Here is a tiny trained network, its code and every weight. The questions are about switching its units off for an input and a target symbol, where a switched-off unit gives its printed mean instead of its output.

import numpy as np


def w(rows, s, z=0):
    codes = np.array(rows[::2]) - 128.0
    scale = np.full(codes.shape[1], s)
    scale[-1] = z or s
    return codes * scale


def f(y):
    return np.maximum(y, 0)


def softmax(a):
    e = np.exp(a - a.max(-1, keepdims=True))
    return e / e.sum(-1, keepdims=True)


def log_softmax(a):
    a = a - a.max(-1, keepdims=True)
    return a - np.log(np.exp(a).sum(-1, keepdims=True))


def net(x, mask):
    ids = ['Ψβζηλπφ'.index(c) for c in x.split()]
    T = len(ids)
    res = E[ids] + P[:T]
    q, k, v = (res @ M[0].T for M in (Q, K, V))
    z = softmax(np.where(np.tri(T) > 0, q @ k.T / 3**0.5, -1e9)) @ v
    res = res + np.where(mask[0], z, O[0][:, -1]) @ O[0][:, :-1]
    y = f(res @ A[0][:, :-1].T + A[0][:, -1])
    res = res + np.where(mask[1:13], y, B[0][:, -1]) @ B[0][:, :-1]
    return log_softmax(res[-1] @ U[:, :-1].T + U[:, -1])


Q, K, V, O, A, B = {}, {}, {}, {}, {}, {}
E = w([
[182,155,144,104],'Ψ',
[172,129,116,173],'β',
[210,158,176,126],'ζ',
[104,148,83,153],'η',
[183,115,62,120],'λ',
[86,142,3,89],'π',
[129,157,96,93],'φ',
],0.023)
P = w([
[156,2,110,58],'0',
[149,163,141,177],'1',
[144,169,138,186],'2',
[149,175,142,189],'3',
[160,164,130,180],'4',
[172,176,120,178],'5',
[170,162,99,195],'6',
],0.0063)
Q[0] = w([
[131,37,187,206],'head 0',
[254,227,26,228],'head 0',
[89,242,151,132],'head 0',
],0.0084)
K[0] = w([
[94,233,109,88],'head 0',
[137,23,157,5],'head 0',
[254,77,53,95],'head 0',
],0.0088)
V[0] = w([
[93,106,60,1],'head 0',
[215,170,189,54],'head 0',
[195,2,113,136],'head 0',
],0.0094)
O[0] = w([
[133,211,102,56,215],'head 0',
[112,72,205,2,178],'head 0',
[214,37,42,111,255],'head 0',
],0.0088,0.0082)
A[0] = w([
[22,104,136,88,240],'neuron 0',
[186,167,114,76,96],'neuron 1',
[125,174,178,86,50],'neuron 2',
[118,84,198,139,96],'neuron 3',
[123,166,89,125,126],'neuron 4',
[138,122,80,122,81],'neuron 5',
[123,115,76,174,252],'neuron 6',
[90,101,88,150,219],'neuron 7',
[178,98,160,125,73],'neuron 8',
[46,79,88,90,54],'neuron 9',
[159,8,114,111,108],'neuron 10',
[62,165,153,101,161],'neuron 11',
],0.012,0.0044)
B[0] = w([
[133,217,179,64,137],'neuron 0',
[8,52,103,160,248],'neuron 1',
[34,129,99,121,143],'neuron 2',
[112,250,47,178,137],'neuron 3',
[93,135,208,141,177],'neuron 4',
[170,118,94,179,189],'neuron 5',
[200,169,148,103,202],'neuron 6',
[198,232,199,73,158],'neuron 7',
[77,112,205,182,178],'neuron 8',
[21,158,125,253,143],'neuron 9',
[112,143,176,185,250],'neuron 10',
[209,128,64,84,133],'neuron 11',
],0.0071,0.014)
U = w([
[63,83,150,76,206],'Ψ',
[143,154,160,178,192],'β',
[13,131,185,216,6],'ζ',
[189,213,165,14,141],'η',
[93,39,6,180,42],'λ',
[29,194,84,202,1],'π',
[109,130,86,1,234],'φ',
],0.0064,0.0039)

Each question gives the input, a string of symbols that net reads in full, and the target symbol t.
The units are the heads (3 rows each of Q, K, V and O) and the neurons (one row each of A and B). Each row of codes is followed by its name. A weight is (code - 128) times the scale printed after its matrix; where a second scale follows, it is the last column's (O, A, B and U).
mask holds one flag per unit, heads first, then neurons. A switched-off unit (its flag False) gives its mean, the last column of its rows in O or B, instead of its output. The means were averaged over made-up inputs and are rounded, as every weight is.
A unit's drop is (log p(t) with every unit on - log p(t) with that unit switched off) / (log p(t) with every unit on - log p(t) with every unit switched off).
The circuit of an input: a set's keep is (log p(t) with only the set's units on - log p(t) with every unit switched off) / (log p(t) with every unit on - log p(t) with every unit switched off). Starting from the 12 units with the biggest drops (on a tie, the unit counted first), units are removed one at a time, each time the one whose removal leaves the highest keep (on an exact tie, the one counted first), for as long as the keep stays at least 0.8.
circuit, biggest first: the units of the circuit, biggest drop first
unit that matters most: the unit with the biggest drop
k most important neurons: the k neurons with the biggest drops, biggest first
drop when u is switched off: that unit's drop, to one decimal
input φ β η, target φ: unit that matters most	neuron 10
input β Ψ β η ζ, target ζ: circuit, biggest first	head 0; neuron 8
input λ β φ φ Ψ, target λ: 3 most important neurons	neuron 1; neuron 7; neuron 6
input β β η, target β: circuit, biggest first	head 0; neuron 1; neuron 7
input η β η, target η: 4 most important neurons	neuron 1; neuron 7; neuron 6; neuron 10
input ζ λ Ψ Ψ, target ζ: circuit, biggest first	head 0; neuron 8; neuron 10; neuron 6
input φ ζ φ, target φ: 3 most important neurons	neuron 10; neuron 11; neuron 8
input π β λ, target π: 2 most important neurons	neuron 1; neuron 4
input π φ φ ζ, target π: 2 most important neurons	neuron 1; neuron 2
input λ η β β, target λ: drop when head 0 is switched off	0.8
input β π φ β β λ π, target β: drop when neuron 7 is switched off	0.5
input Ψ β β η β λ Ψ, target Ψ: drop when neuron 2 is switched off	0.0
input λ β β, target λ: drop when neuron 7 is switched off	0.1
